Each row was made from one path, in order. Every step used is in the known rows, and no mark comes twice. Write each row's path.
Known rows:
R -> J -> N -> Y -> F -> X: 33.3 -5.1 -27.9 11.5 -10.6 17.6 -12.6 17.7 9.7 9.3 -24.6 19.8 -15.0 14.2
 2.0 13.8 19.9 11.9 9.6 19.0 -22.7 25.8 -19.8 -9.3 -2.0 34.2 4.4 -22.4
 -13.5 5.5 -5.3 -24.2 -2.4 -5.2 29.8 9.0 25.3 -7.0 -8.5 6.2 2.0 -4.1
 10.9 -19.4 -11.1 -18.4
X -> Y -> J -> E -> F: 6.6 6.7 8.8 -13.3 -15.7 -30.8 15.5 28.4 7.6 11.7 -11.7 -6.5 -1.5 -44.4
 -7.3 -8.9 -0.8 11.1 3.5 3.2 13.3 -5.3 2.1 20.3 2.8 -9.3 10.5 -28.1 24.1
 -0.2 18.8 10.8 -3.1 -28.8 11.2 -13.0 2.4 30.1 -14.0 9.0 16.5 4.6 -2.7
 20.6 8.0 8.6
Y -> N -> E -> J: 8.1 18.7 5.5 18.9 49.1 -8.7 -19.2 9.5 -15.5 41.6 4.8 -2.3 -3.9 -22.8
 -2.3 13.2 -13.3 -24.6 0.6 -28.6 14.2 14.3 -11.6 15.0 36.6 -16.5 12.3
 -12.2 7.3 15.0 -30.5 -2.1 -26.6 -13.3 -11.5 -8.2 -36.9 3.5 7.6 -6.4
 20.7 5.9 -27.9 33.4 7.9 0.2
J -> N -> R -> F -> P -> Y -> X: 10.8 -19.7 22.2 1.2 -6.2 12.6 1.0 -30.3 2.5 -20.9 17.0 14.6 33.5 16.4
 -3.4 12.4 -6.5 16.9 15.3 2.4 -11.0 8.6 23.6 25.9 -33.6 15.8 -15.7 27.1
 -0.2 -12.6 15.0 -32.5 16.8 12.4 4.3 -4.8 0.7 -2.8 -2.2 18.9 -22.6 -3.5
 7.4 -26.7 13.5 -23.5
Y -> J -> E -> F -> X -> R -> P -> N: -4.5 3.6 -15.1 -19.4 -17.9 -4.7 14.1 -21.8 4.1 -20.5 -6.5 -40.5 -18.5
 11.8 -21.4 -17.3 5.6 1.4 -1.9 -2.0 26.2 -17.0 -24.1 -14.0 22.9 -16.5
 12.3 -41.6 3.8 -2.9 15.5 7.1 10.3 -2.7 3.9 -4.1 0.3 38.9 0.1 -10.9 38.0
 1.2 11.6 15.9 -16.4 55.9
X -> Y -> J -> N: 25.5 9.8 14.0 -9.5 -18.4 -5.1 -0.2 15.7 12.5 23.1 -23.9 15.3 12.9 -22.2
 -2.6 2.1 -15.2 7.5 7.8 1.5 11.9 27.1 -0.6 28.5 17.0 6.1 9.9 -34.6 13.5
 -7.4 16.2 -24.0 8.6 -22.4 14.7 2.6 -7.1 23.7 -16.9 6.4 33.7 6.6 -8.2
 11.7 8.5 -9.2
J -> E -> F -> N -> Y -> X -> R: -8.4 16.1 5.1 -14.9 -31.5 -27.6 1.0 -6.5 20.3 -12.6 -3.7 1.3 -12.2 -0.5
 -7.2 -25.1 22.5 8.4 21.7 -0.7 4.7 -36.8 19.3 -23.1 -2.2 -19.8 -13.4
 13.6 -1.2 6.6 20.5 7.7 0.8 10.0 24.2 5.1 27.3 2.1 -16.2 12.5 -7.4 -6.3
 10.4 15.8 11.8 8.9
Y -> F -> N -> R -> E -> J: 9.7 23.2 -29.6 4.3 22.7 17.1 2.6 -3.1 11.0 16.0 -3.1 -15.0 9.2 2.7 7.6
 24.0 4.2 -7.7 6.5 -47.0 -18.2 19.6 -38.2 -17.7 30.0 -13.7 25.6 54.6 0.4
 4.6 -24.3 11.1 -32.7 -1.1 -8.7 16.7 -16.4 -16.6 7.8 0.1 8.6 -6.8 -2.8
 -4.1 -3.5 -9.9
F -> R -> E -> J -> N -> Y -> X: -5.4 33.0 -0.1 16.7 -5.6 -15.2 -20.3 -9.9 15.2 -26.5 -5.0 11.7 -5.2 -3.4
 10.0 13.8 -8.8 -2.0 -11.3 15.8 -25.5 -14.7 -19.2 -27.4 3.3 -5.5 -2.8
 8.4 -33.8 41.3 -16.9 -13.8 -4.1 -6.6 3.4 41.6 -4.1 -23.6 -4.6 -4.7 19.3
 -3.0 21.6 -19.4 31.2 -1.1
R -> E -> J -> N -> Y -> X: 1.3 21.9 0.5 16.7 7.7 -26.6 -16.7 6.9 12.4 -14.4 -8.6 16.5 12.3 -13.1
 2.8 18.4 -12.3 -6.3 5.1 12.6 -22.4 3.7 -4.1 -21.1 -3.7 -2.7 -17.6 5.2
 -32.5 11.7 -1.8 -6.9 -16.8 -2.6 3.5 22.2 -5.7 -12.4 -12.1 1.0 24.3 -5.8
 3.8 -9.9 30.7 -3.4
F -> R -> P -> E -> J: -23.8 21.9 -18.1 24.2 18.2 26.9 17.8 7.8 -14.5 4.8 7.1 -6.5 -41.5 -4.2
 5.7 8.1 -24.7 -4.3 -11.5 8.7 -9.0 -18.5 -36.5 -7.4 34.7 -22.3 34.1 1.6
 -11.8 26.3 -46.8 -0.1 -11.5 1.0 -16.7 14.5 -26.8 -3.2 23.1 -8.5 1.6
 13.1 8.5 -1.6 -7.7 7.1
F -> P -> E -> J -> N -> Y -> X: -4.5 -0.6 13.1 28.3 27.6 -8.4 -0.2 1.1 11.8 -5.6 6.9 26.1 -6.3 15.2 7.6
 -4.6 -32.7 -9.1 10.3 26.8 -1.8 -18.1 14.7 -12.3 20.0 21.3 -11.3 10.1
 -35.9 -13.7 -8.5 -11.4 20.6 -8.6 -9.1 12.8 -7.6 -11.1 2.4 -13.7 9.7 5.7
 -0.6 -9.6 15.8 -24.2
N -> R -> P -> E: -0.8 -14.2 5.4 11.4 1.9 40.1 17.6 -0.9 -12.9 8.8 8.0 -1.5 -19.9 -18.1
 -3.9 -9.8 -25.0 -11.4 8.2 -2.3 8.1 3.5 -9.6 22.3 -4.4 -20.8 19.0 6.5
 32.7 -11.1 -18.2 13.8 -14.0 22.6 -31.5 -5.7 -17.2 0.9 9.8 10.2 -11.4
 4.1 -8.8 3.7 -19.0 -9.5
Y -> N -> R -> P -> E -> F -> J: 3.1 -2.1 -4.1 1.9 17.7 15.3 8.3 0.1 -16.1 33.0 -2.3 -28.3 0.5 -9.3 4.8
 -39.2 -30.0 -21.9 -10.3 -4.6 22.0 -8.8 -4.9 26.3 2.6 -13.5 1.8 3.6 24.9
 -16.1 -42.8 38.6 11.0 20.3 -30.4 -15.1 -12.0 11.0 38.3 -24.7 -17.6 -4.4
 -10.0 -1.7 -19.8 -6.9
R -> F -> P -> E -> J -> N -> Y: -33.8 -11.1 0.8 22.6 7.7 -4.6 9.1 12.4 -3.1 -10.9 10.4 21.6 8.8 8.3 -0.4
 26.9 -19.5 -2.8 8.0 8.5 -4.6 17.1 19.2 -3.5 -13.8 36.2 -7.7 29.0 -29.8
 -17.3 0.3 9.3 1.5 1.4 -18.7 13.4 -5.0 -0.7 2.1 2.4 -12.4 0.6 -0.1 -13.4
 -24.8 -16.3
R -> F -> N -> Y -> X: 20.5 26.3 12.7 14.0 -13.3 5.4 -13.2 3.5 21.9 11.8 -8.8 27.9 18.0 -13.8
 -1.4 2.9 3.5 12.6 21.1 2.4 -26.2 -7.1 23.7 3.5 -16.0 -13.7 -17.5 34.4
 -7.3 9.2 -1.4 -27.9 -19.4 14.8 20.6 6.3 9.7 17.8 1.9 -0.5 -8.2 -5.0
 11.7 -11.2 12.8 -28.8
P -> E -> J -> N -> R: -11.4 -9.5 9.1 14.4 22.0 -5.8 9.6 -15.1 -7.9 7.8 27.0 -8.4 -14.0 -4.1
 1.4 24.7 -39.7 -20.0 9.3 -23.4 8.5 17.3 -17.2 14.1 8.4 27.9 3.1 -3.6
 -2.9 -18.2 -8.4 13.1 -15.1 6.1 -40.8 17.6 -16.2 -25.7 2.4 16.1 6.6 7.1
 -15.1 4.9 -24.1 -13.3
E -> F -> P -> Y -> N -> R -> J: -6.0 -6.8 11.1 -3.4 3.4 16.7 4.5 -3.7 -28.1 21.8 12.5 1.0 33.6 13.5 0.4
 -29.4 26.5 -5.8 -4.4 -14.3 -7.1 0.9 10.6 6.1 -12.4 -9.8 -10.0 18.7 -7.6
 9.8 -21.1 13.2 -1.2 11.8 -1.1 -27.2 8.1 8.9 12.8 4.7 -31.3 -5.8 -4.5
 -1.5 -2.0 -9.5
N -> R -> E -> F -> P -> Y -> J: -8.5 -6.1 17.7 -12.4 -3.5 20.3 5.8 -6.5 -19.9 -10.4 21.8 -9.7 47.3 4.8
 2.3 -31.5 20.2 5.2 -11.7 5.5 -8.1 -7.6 -6.7 10.9 -18.8 -33.7 8.3 26.2
 -4.1 1.0 13.3 27.6 -0.7 -9.2 -23.4 -10.4 -2.7 16.0 0.8 -20.0 0.3 -7.5
 0.0 -5.7 12.7 10.3
F -> J -> N -> Y -> X -> R: 9.6 1.5 9.5 -18.1 -19.0 -3.7 -26.0 1.9 24.3 5.2 -16.7 24.4 -0.1 13.7 4.0
 -19.3 2.6 4.9 6.8 25.4 13.9 3.6 11.5 -7.4 0.3 6.2 -13.1 -11.2 -12.9 0.6
 7.9 -16.9 12.5 3.9 20.0 20.8 20.5 -8.7 -13.4 6.3 -5.9 -0.9 -0.4 -7.3
 4.1 -18.9
P -> Y -> J -> E -> F -> N -> R: 2.9 3.9 16.7 -19.0 -18.5 -7.0 16.9 -26.2 -6.8 8.9 30.2 -22.2 7.5 7.6
 -2.8 -27.1 8.0 1.1 7.3 -3.2 4.9 -11.2 -3.6 16.4 9.2 -1.9 -11.6 -11.8
 14.7 -7.9 26.2 3.6 7.1 12.4 -16.5 -7.9 10.2 22.5 6.0 -2.0 9.7 -4.4 -1.3
 9.5 -5.4 9.3
X -> E -> F -> N -> R -> P: -6.6 4.0 -26.3 -15.4 -20.6 17.6 11.1 -11.5 -17.4 17.0 -12.5 -18.4 -11.7
 3.1 13.8 -4.1 19.8 1.8 -5.7 -30.8 -5.5 6.3 11.2 -2.7 -12.2 -15.6 12.3
 20.5 24.3 -19.4 0.6 18.1 -24.7 25.4 -8.0 -7.9 10.4 3.8 9.6 -6.9 -15.1
 -3.5 -13.4 31.6 -24.3 6.3
E -> J -> N -> Y -> F -> X -> R: -4.7 5.6 -34.0 0.5 -6.3 6.1 -11.6 9.2 15.0 3.3 -13.2 8.5 -11.1 25.5 0.4
 14.8 24.3 19.0 19.3 -9.6 -6.1 3.3 -31.6 -14.6 10.5 21.1 17.6 1.0 -37.3
 -10.8 5.1 -2.4 11.1 -12.7 31.2 30.8 16.9 -16.5 -27.1 10.2 14.3 -3.7 6.3
 -0.5 -24.0 3.5
E -> F -> J -> N -> Y -> X: 15.8 7.5 8.8 1.7 -4.4 -35.3 -22.0 7.0 6.3 12.0 -6.0 13.7 5.6 -7.7 14.4
 -21.3 -11.6 11.7 0.9 41.1 0.6 -10.2 21.9 10.5 -22.5 24.8 -27.8 -21.9
 -25.1 -5.6 5.6 4.6 1.3 -7.7 4.7 7.1 26.8 -2.3 7.8 -20.4 -6.1 -4.4 2.1
 -13.5 18.5 -23.5
Y -> N -> R -> F -> P -> E -> J: -14.5 -3.7 7.9 19.1 38.4 17.7 10.9 -10.4 1.0 16.8 16.1 -5.9 23.0 4.5
 -2.8 12.6 -25.9 -22.4 4.8 -47.5 3.7 6.9 0.5 15.0 9.6 -2.7 8.7 53.5 -0.4
 -9.8 -40.1 10.7 -0.3 8.4 -21.8 -1.3 -31.4 1.4 21.7 1.7 -18.7 3.6 -7.8
 -1.9 -23.5 -19.5
X -> R -> J -> N -> Y -> F: -3.1 -21.2 -28.8 -8.4 -20.6 26.3 -9.6 28.0 5.6 1.7 -23.4 18.4 -10.4 7.3
 -4.6 7.8 33.3 7.8 12.3 0.5 2.9 35.8 -2.3 -10.8 -17.9 4.9 8.7 -4.0 5.9
 6.2 21.8 -0.1 -20.5 -5.3 33.2 9.5 24.1 -18.9 -23.3 39.8 -16.2 -0.1 5.2
 -7.0 -17.1 -6.3
N -> R -> J -> E -> F -> P -> Y -> X: -2.4 -21.4 10.8 -6.1 -0.3 -6.9 13.9 -5.6 -8.5 -18.0 18.1 -1.0 1.2 11.3
 -3.5 -11.2 17.7 2.2 -1.5 12.4 -13.6 -17.1 12.7 -14.5 -17.3 4.1 -17.8
 8.2 3.0 11.4 -1.6 -5.9 1.3 6.1 0.6 -27.9 17.1 -6.0 5.1 20.3 -35.5 -2.9
 8.2 -11.5 19.6 -6.4
Y -> N -> R -> P: 13.3 5.2 0.2 3.0 -5.1 31.4 1.2 -16.0 -5.6 30.5 -11.2 2.3 4.6 -11.7 -0.2
 -24.9 -9.1 -10.5 11.5 -25.4 11.2 12.4 -2.0 30.6 7.7 -33.0 10.7 -1.1
 27.4 1.9 -31.9 -6.0 -6.4 28.0 2.9 -11.9 -19.0 16.9 13.8 7.8 -1.7 -1.2
 -10.2 13.9 -0.3 -8.0
N -> Y -> X -> E -> F -> P: 5.0 -9.1 4.5 3.6 5.5 0.6 -12.3 11.6 6.1 0.6 -8.8 20.5 -3.2 -7.8 17.5
 -25.3 25.3 16.1 -3.9 21.5 -10.1 -32.0 40.2 -6.1 -29.3 -25.6 -0.2 23.0
 -9.6 -7.8 16.3 6.7 -14.6 -15.9 18.3 -4.0 22.7 -2.7 -13.0 -14.8 -18.8
 6.2 -4.5 16.4 15.0 -14.8
Y -> X -> F -> R: 19.9 18.2 12.6 -0.2 4.6 3.3 -2.1 3.9 26.8 12.6 -3.9 8.5 -21.5 -38.6 20.1
 -4.0 -6.0 19.0 -7.1 -0.7 -13.1 -29.1 -11.1 10.7 3.1 -36.7 15.0 7.3 15.3
 50.0 -7.2 -22.7 -13.5 -20.0 33.3 3.8 -11.3 -21.5 -2.3 2.5 -4.1 13.6
 15.4 -4.3 32.9 -8.0
F -> P -> N -> R -> E -> J: -16.6 3.7 13.2 3.6 23.7 1.3 -0.9 -24.1 -1.3 -7.7 16.6 -5.0 19.0 3.2 -1.8
 13.1 -8.6 -24.6 -8.3 -35.0 7.6 18.0 -13.7 -30.7 22.5 -3.1 7.5 44.3
 -18.4 5.2 -20.4 22.5 -32.0 -0.1 -45.5 17.0 -24.5 -1.9 1.9 -1.3 15.5
 -0.5 -11.1 -1.7 -14.3 -2.3
J -> E -> F -> R -> P -> N -> Y -> X: -7.0 7.0 6.6 15.1 -21.0 -15.7 0.4 -21.1 3.5 -32.0 3.4 -10.5 -39.9 -26.5
 -4.2 -32.1 -11.2 4.1 -7.0 36.7 11.9 -49.3 10.7 -11.2 -14.5 -10.9 -15.0
 -16.5 5.1 25.0 5.7 8.7 1.9 3.1 -5.3 12.8 9.7 12.6 8.5 -3.6 8.4 -1.2
 30.5 -14.6 12.1 16.1
F -> X -> J -> N: 15.7 24.1 1.6 9.2 0.5 -14.3 -5.2 3.9 8.5 9.5 -1.8 19.6 -6.3 14.5 1.8
 37.4 1.8 6.8 2.0 -14.5 -18.3 11.5 -9.2 11.0 33.5 16.7 10.2 -56.7 -25.5
 -18.2 -7.8 -24.3 -3.0 10.2 13.5 -1.8 1.9 0.4 -4.0 -22.4 20.8 14.9 -15.8
 17.1 -7.0 -2.6

Write each row's path:
29.2 -13.3 17.7 -14.9 24.8 -19.1 -15.5 18.4 0.0 19.3 0.5 1.6 -1.1 -23.0
 11.5 7.7 -17.1 -0.2 -14.5 32.1 12.4 12.3 9.8 15.8 0.7 18.1 -24.9 -22.0
 32.2 2.3 23.9 -19.6 19.9 -13.2 -0.3 -18.5 -13.5 -16.3 -4.1 -9.0 3.6
 -1.4 -17.4 -6.6 20.3 -3.6 | P -> Y -> X -> F -> J -> N -> E
2.8 -4.0 -5.7 -12.6 -25.8 9.4 19.5 -16.1 -15.9 -8.2 13.2 -25.3 -3.3 10.4
 -6.9 -27.7 11.0 12.6 -1.0 18.6 -7.8 -21.5 -25.2 16.7 -6.0 -3.0 0.2
 -35.4 8.5 -10.6 8.0 -1.4 30.0 15.1 -6.2 -16.6 8.2 32.2 6.4 -11.8 11.7
 -9.3 9.6 2.3 -8.1 29.4 | N -> R -> P -> Y -> J -> E -> F -> X
9.6 -34.8 -16.4 19.5 13.1 33.3 7.0 25.3 3.7 -0.6 -11.6 22.5 -17.1 17.1
 2.9 -2.2 -3.5 -5.6 5.5 30.0 4.4 24.5 8.7 -9.3 3.0 25.7 8.8 8.4 6.5 -9.3
 1.5 -1.2 5.7 -10.7 3.5 -2.1 9.1 -13.4 2.1 5.2 -16.2 4.5 4.6 -24.7 -10.5
 -27.5 | R -> J -> N -> Y -> F -> P -> E
-25.6 -22.5 -14.1 -18.2 -7.0 -7.2 -8.6 10.6 -31.3 -13.5 -10.2 -4.3 -2.3
 22.8 -7.5 18.9 27.8 -7.4 -11.5 -15.7 22.3 34.1 13.3 -19.6 -9.3 19.1
 15.5 -7.7 8.2 12.1 9.3 19.6 -15.4 -19.7 -5.2 -20.9 6.3 -18.7 -4.0 6.1
 -21.2 -1.7 -14.0 26.4 -4.2 20.8 | X -> R -> J -> N -> E -> F -> P
-7.5 -17.1 13.9 -9.6 6.3 -9.7 -10.4 -10.3 -23.9 -26.7 13.6 -4.8 10.2
 15.8 -9.6 -7.5 15.1 11.2 3.6 13.5 20.7 -16.6 21.1 6.3 -15.1 -5.3 0.0
 1.6 2.7 -7.4 32.4 3.7 24.0 -20.7 1.1 -17.7 1.4 -13.7 -17.0 -2.2 -6.1
 -3.5 -6.8 12.2 27.6 19.2 | J -> N -> E -> F -> P -> Y -> X -> R
-2.2 13.7 19.3 18.8 16.6 -21.5 -19.4 5.9 -27.8 -15.8 27.9 -3.9 -9.9
 -10.3 3.4 19.7 1.5 7.1 -25.5 10.3 -10.0 -32.9 9.0 26.6 -6.9 -0.2 -5.4
 -46.1 1.1 4.0 17.9 0.4 7.2 -13.0 -10.5 -9.3 -3.3 -21.8 5.3 -31.3 6.3
 10.4 -3.3 6.0 26.6 14.2 | P -> Y -> X -> J -> N -> E -> F -> R
11.2 10.0 6.7 1.9 -2.2 -8.7 1.8 -9.1 24.1 5.4 4.4 -2.7 7.4 -0.7 -12.7
 36.9 5.2 -11.1 1.3 -59.1 -10.9 8.2 -3.9 21.3 11.3 1.3 -0.2 -17.5 21.4
 -14.2 -23.3 -14.5 4.9 34.6 11.0 -9.4 -8.5 11.8 6.1 2.0 -5.8 5.6 -8.8
 12.6 -29.0 -0.2 | Y -> N -> R -> F -> X -> J -> E
-22.0 -5.3 -8.3 7.7 27.5 -1.0 10.2 -5.8 15.4 -27.3 3.4 -4.0 7.3 25.6
 -9.5 39.2 -23.5 -0.6 10.1 -19.4 1.0 -0.6 3.6 -13.4 8.0 4.1 10.3 35.7
 -21.3 -9.6 -4.8 -13.7 7.6 -10.4 9.7 6.9 -19.0 -16.2 0.5 12.5 -9.2 9.9
 6.9 -8.9 4.5 2.6 | Y -> X -> R -> F -> P -> E -> J -> N
-6.1 6.0 -5.2 -0.5 -11.2 -2.8 14.8 -28.0 -5.5 -18.3 7.6 -35.7 -34.4
 -12.1 -4.1 -23.1 -17.1 -0.8 -18.5 17.5 26.4 -19.8 -15.8 5.4 20.0 -16.2
 13.0 -44.4 15.7 25.0 7.1 4.8 -5.4 -11.7 -13.6 3.4 -10.0 30.7 24.6 -16.7
 30.1 9.9 20.9 -0.3 2.8 36.5 | Y -> J -> E -> F -> R -> P -> N
-3.5 -24.9 28.6 -16.2 -7.1 -8.6 10.0 3.6 30.5 4.6 2.1 15.3 -4.5 -19.8
 4.2 -34.4 -2.7 -7.6 -6.0 17.0 35.7 3.0 27.2 -9.1 16.2 2.1 -17.0 -8.6
 21.8 2.4 44.7 3.9 10.7 -13.5 -0.6 -4.5 -5.6 26.3 -12.3 -4.3 25.2 6.8
 -2.8 5.4 -10.3 5.4 | X -> F -> P -> N -> Y -> J -> E
-25.6 20.7 -7.3 15.7 -22.0 -15.5 2.5 22.9 4.3 -22.0 -5.6 14.5 -33.7
 -17.1 8.2 -12.4 13.4 13.0 -18.8 21.5 -18.9 -52.7 16.7 -4.0 -7.3 -23.2
 -4.7 -32.8 -2.9 12.8 -4.7 7.5 4.8 13.3 18.8 -6.7 13.5 3.7 13.4 -23.4
 -9.9 7.7 17.6 4.6 18.1 13.0 | N -> Y -> X -> J -> E -> F -> R -> P
0.0 9.9 -1.8 -26.1 -2.1 -22.0 -6.9 1.0 -3.4 -26.9 -0.7 -21.8 26.9 7.7
 -6.2 -2.2 10.6 10.2 -8.6 24.3 -1.6 -8.9 -8.1 -15.4 -15.1 -20.9 -11.6
 4.1 -15.2 5.2 16.0 12.4 7.0 -2.9 8.1 4.3 11.0 -11.3 -11.6 0.4 -5.9 -8.7
 6.2 -20.5 23.5 22.9 | P -> Y -> X -> R -> E -> F -> J -> N
17.3 3.6 -5.1 -6.7 -7.6 -19.2 3.6 -18.1 1.5 10.1 -3.2 -24.9 -9.2 2.5
 -8.7 -0.6 11.2 -16.5 -0.4 -33.4 -6.1 1.4 -19.7 -7.9 2.9 11.8 -3.8 -21.7
 12.4 17.9 -36.0 2.7 -2.7 16.8 6.3 -13.6 11.4 1.8 11.3 10.9 -10.0 -6.9
 2.7 10.5 -11.9 6.1 | Y -> N -> R -> J -> E -> F -> X
2.1 17.6 -20.2 -3.3 11.3 29.4 6.1 -10.4 -5.0 18.0 -2.8 -5.4 -5.3 23.1
 12.2 5.4 10.8 -3.1 -4.2 -15.2 -30.0 -10.5 -3.5 -22.8 21.1 -20.5 -7.8
 29.8 -2.3 -16.7 -10.8 -31.4 -0.6 30.8 2.5 -0.3 -7.1 2.5 5.8 -1.1 4.0
 -0.8 -8.2 11.5 -3.3 -0.5 | F -> N -> R -> P -> Y -> X -> E -> J
-30.9 -13.2 3.0 -0.3 -2.3 2.3 10.2 -15.8 -17.3 -7.9 26.7 10.4 32.8 24.1
 0.7 34.8 1.8 11.0 7.7 -18.1 -12.7 30.1 7.8 10.8 -20.4 37.6 -9.4 31.0
 -28.4 -15.7 5.3 -7.5 1.5 12.5 -14.3 4.3 -4.6 -3.4 -1.0 21.7 -21.1 -4.3
 -4.6 -14.4 -20.9 -12.1 | E -> J -> N -> R -> F -> P -> Y
24.0 1.3 11.3 1.1 5.1 -11.1 -14.3 -8.0 -31.4 2.5 18.7 -20.5 8.7 5.7 -7.4
 -0.8 1.0 8.0 -6.0 25.6 1.7 -2.3 -17.7 31.2 -3.4 19.1 -0.9 -57.9 -2.4
 -9.2 27.8 -5.8 21.6 -23.7 -17.8 -11.2 0.2 16.7 -3.1 -35.4 37.0 -5.2
 -7.7 11.7 7.0 26.0 | P -> Y -> J -> N -> E -> F -> X
23.0 -13.4 -31.1 -17.5 -20.8 22.7 5.2 24.3 10.3 26.4 -44.5 4.2 -3.0 -6.4
 8.9 0.4 -11.8 10.6 0.7 -0.3 18.3 40.5 -8.6 19.6 5.4 34.8 17.5 3.9 38.6
 -31.1 -12.7 -2.0 29.0 -1.4 8.4 0.9 0.6 2.1 2.7 10.4 -10.4 -8.9 -5.3
 -17.2 -20.2 -28.3 | X -> Y -> F -> J -> N -> R -> P
-16.6 19.4 12.9 5.9 13.2 -8.1 -22.3 5.1 15.9 -17.6 1.3 1.4 13.6 -19.5
 -14.7 2.4 5.6 -16.5 1.5 -12.1 -0.3 -15.4 -8.8 -45.9 0.6 -38.6 -12.8
 34.8 -27.3 16.4 5.0 18.4 -33.8 -3.4 -7.9 31.3 -7.5 -3.4 -26.2 13.5 28.6
 -2.7 4.7 -3.9 3.2 15.3 | P -> N -> Y -> X -> R -> E -> J
2.4 -19.6 -13.5 -1.9 -5.4 -9.4 -12.4 13.2 -0.3 -10.6 -24.0 18.3 -3.7
 16.1 15.6 0.0 24.7 3.0 -14.9 20.9 -16.9 3.5 41.6 -29.1 -31.5 15.8 -17.6
 -1.1 -13.2 -2.7 17.1 -7.5 -11.2 -8.7 21.9 -8.3 31.9 -13.8 -5.2 -4.5
 -19.2 2.5 0.7 5.5 12.2 -10.1 | R -> J -> N -> Y -> X -> E -> F -> P
-0.7 13.7 -38.7 -8.0 11.1 10.2 4.3 2.3 1.6 -24.1 -2.9 -20.8 8.9 28.2
 -11.8 37.0 26.2 16.6 8.2 -8.7 -19.6 6.9 -57.3 -26.3 20.3 -9.1 24.4 14.4
 -30.0 -1.6 4.5 -5.0 11.3 -11.0 23.8 21.7 -4.3 -17.8 -30.6 15.1 21.7
 -7.0 9.4 -16.9 -5.8 32.8 | P -> Y -> F -> X -> R -> E -> J -> N
-5.0 -27.4 11.2 -26.9 -5.6 7.8 24.3 2.9 6.3 15.1 1.1 5.8 8.2 -0.5 2.3
 -14.4 20.0 -15.7 -6.6 -19.5 7.6 18.4 13.4 -12.2 8.8 -3.4 -18.7 15.5
 39.2 18.3 -2.1 -8.7 21.5 21.9 18.4 -33.3 -7.6 -2.1 -3.9 34.0 -29.3 -2.7
 -7.0 0.9 -8.6 0.4 | X -> F -> P -> Y -> N -> R -> J -> E
-16.9 -9.5 -11.1 5.6 -13.0 -7.5 6.6 22.1 -20.7 5.0 -7.9 -0.9 -13.9 -5.5
 6.7 -25.1 -23.6 -2.0 -7.3 51.4 14.8 1.4 14.2 7.8 -19.4 26.6 -14.5 -20.0
 -4.7 -24.8 -1.6 37.7 13.5 14.0 -27.0 -0.4 14.8 8.8 19.1 -24.4 -12.1
 -7.3 -2.0 -12.9 -21.9 -3.5 | R -> P -> E -> F -> J -> N -> Y
0.0 -10.9 -8.7 -6.4 6.9 -19.7 -21.4 11.9 -19.6 -11.9 -10.5 -15.3 -7.3
 -6.1 -11.5 25.2 9.2 -8.7 -5.4 -13.8 9.0 14.1 5.8 -9.4 -22.8 2.6 -1.2
 -23.1 16.9 18.0 12.7 5.4 -26.5 -20.0 6.1 -17.0 4.4 -25.9 -4.6 14.2 -6.2
 -0.3 -4.5 19.5 21.2 20.6 | Y -> X -> R -> J -> N -> E -> F
4.5 -24.6 22.6 -6.1 -16.5 21.0 15.6 3.4 13.8 -2.8 -9.2 5.0 31.1 -3.6
 -8.4 11.2 -29.0 -5.2 1.4 -18.6 16.9 29.2 14.8 31.0 -13.1 28.2 9.6 26.5
 35.2 -32.2 11.7 -2.2 35.4 -10.2 -19.5 0.7 -14.4 14.2 -2.5 6.0 -0.3 0.1
 -1.3 -9.3 -23.6 -22.3 | X -> Y -> J -> N -> R -> F -> P -> E
